Below are the code and all the weights of a small trained network. Each question names an input and a class and asks about switching units off, where a switched-off unit gives its printed mean instead of its output.

import numpy as np


def w(rows, s, z=0):
    codes = np.array(rows[::2]) - 128.0
    scale = np.full(codes.shape[1], s)
    scale[-1] = z or s
    return codes * scale


def norm(h):
    return h / np.sqrt((h * h).mean(-1, keepdims=True) + 1e-5)


def f(y):
    return np.maximum(y, 0)


def log_softmax(a):
    a = a - a.max(-1, keepdims=True)
    return a - np.log(np.exp(a).sum(-1, keepdims=True))


def net(x, mask):
    res = np.array(x, float).reshape(1, 8) / 4 @ E
    u = 0
    for l in range(3):
        y = f(norm(res) @ A[l][:, :-1].T + A[l][:, -1])
        res = res + np.where(mask[u : u + 4], y, B[l][:, -1]) @ B[l][:, :-1]
        u += 4
    return log_softmax(norm(res)[-1] @ U[:, :-1].T + U[:, -1])


A, B = {}, {}
E = w([
[250,54,72,94],'x0',
[122,129,123,134],'x1',
[129,126,127,124],'x2',
[133,129,134,130],'x3',
[110,87,128,231],'x4',
[125,127,129,124],'x5',
[128,128,125,123],'x6',
[158,174,128,33],'x7',
],0.0027)
A[0] = w([
[89,52,176,190,104],'0.n1',
[61,123,252,111,91],'0.n2',
[198,106,79,205,199],'0.n3',
[85,162,172,116,252],'0.n4',
],0.0035,0.0027)
B[0] = w([
[104,165,123,59,187],'0.n1',
[213,122,2,190,185],'0.n2',
[43,128,196,52,246],'0.n3',
[99,200,78,80,253],'0.n4',
],0.0037,0.0028)
A[1] = w([
[150,146,162,120,6],'1.n1',
[119,63,173,42,100],'1.n2',
[135,75,48,50,148],'1.n3',
[254,50,132,6,155],'1.n4',
],0.0038,0.0014)
B[1] = w([
[147,169,255,132,128],'1.n1',
[51,113,154,230,187],'1.n2',
[134,212,247,229,201],'1.n3',
[75,168,199,219,255],'1.n4',
],0.0033,0.0039)
A[2] = w([
[77,136,123,162,144],'2.n1',
[148,14,127,178,212],'2.n2',
[253,122,197,108,93],'2.n3',
[88,196,178,135,250],'2.n4',
],0.0072,0.0022)
B[2] = w([
[204,71,158,147,183],'2.n1',
[120,254,209,29,166],'2.n2',
[48,48,6,211,149],'2.n3',
[174,58,75,115,253],'2.n4',
],0.0045,0.0079)
U = w([
[135,111,1,131,123],'0',
[99,74,181,223,7],'1',
[124,234,180,21,255],'2',
],0.0087,0.00087)

Each question gives the input, the list of numbers given to net, and the class t.
The units are the neurons (one row each of A and B). Each row of codes is followed by its name. A weight is (code - 128) times the scale printed after its matrix; where a second scale follows, it is the last column's (A, B and U).
mask holds one flag per neuron, layer by layer. A switched-off neuron (its flag False) gives its mean, the last column of its row in B, instead of its output. The means were averaged over made-up inputs and are rounded, as every weight is.
A unit's drop is (log p(t) with every unit on - log p(t) with that unit switched off) / (log p(t) with every unit on - log p(t) with every unit switched off).
The circuit of an input: a set's keep is (log p(t) with only the set's units on - log p(t) with every unit switched off) / (log p(t) with every unit on - log p(t) with every unit switched off). Starting from all 12 units, units are removed one at a time, each time the one whose removal leaves the highest keep (on an exact tie, the one counted first), for as long as the keep stays at least 0.8.
circuit, biggest first: the units of the circuit, biggest drop first
most important unit: the unit with the biggest drop
top k neurons: the k neurons with the biggest drops, biggest first
k most important neurons of layer l: the k neurons of layer l with the biggest drops, biggest first
drop when u is switched off: that unit's drop, to one decimal
input [4,2,6,-4,2,4,-7,-5], class 2: circuit, biggest first : 2.n2
input [7,-7,-5,8,3,-5,6,1], class 1: 2 most important neurons of layer 1 : 1.n3, 1.n4
input [1,1,-5,-1,4,-1,3,-7], class 2: circuit, biggest first : 2.n2, 1.n4, 1.n3, 1.n2
input [2,6,-3,0,6,-5,0,-2], class 2: circuit, biggest first : 2.n2, 1.n4
input [6,2,-5,7,3,3,3,-3], class 2: top 2 neurons : 2.n2, 0.n4
input [-1,-3,-5,6,0,-6,5,-4], class 0: circuit, biggest first : 1.n4, 1.n3
input [7,-1,-7,3,5,3,6,-1], class 2: top 3 neurons : 2.n2, 0.n4, 2.n4
input [6,-4,-4,-4,-7,-5,4,-3], class 1: top 2 neurons : 1.n4, 1.n3
input [2,7,1,-5,0,5,-1,7], class 0: circuit, biggest first : 0.n3, 2.n3
input [6,6,8,1,-8,-7,-3,0], class 1: top 3 neurons : 1.n4, 0.n4, 1.n3
input [7,-4,-8,4,-3,-5,-6,-2], class 1: top 2 neurons : 1.n4, 2.n3
input [-5,0,5,1,8,8,3,1], class 0: 2 most important neurons of layer 2 : 2.n2, 2.n4
input [-2,-6,-2,0,7,-6,-1,2], class 0: drop when 2.n4 is switched off : 0.1
input [6,-7,-7,1,-5,-1,7,-5], class 1: most important unit : 1.n3
input [4,-8,0,-6,8,-3,-6,-6], class 2: drop when 2.n2 is switched off : 0.9
input [5,-2,3,3,5,5,-6,5], class 1: drop when 1.n3 is switched off : 0.1
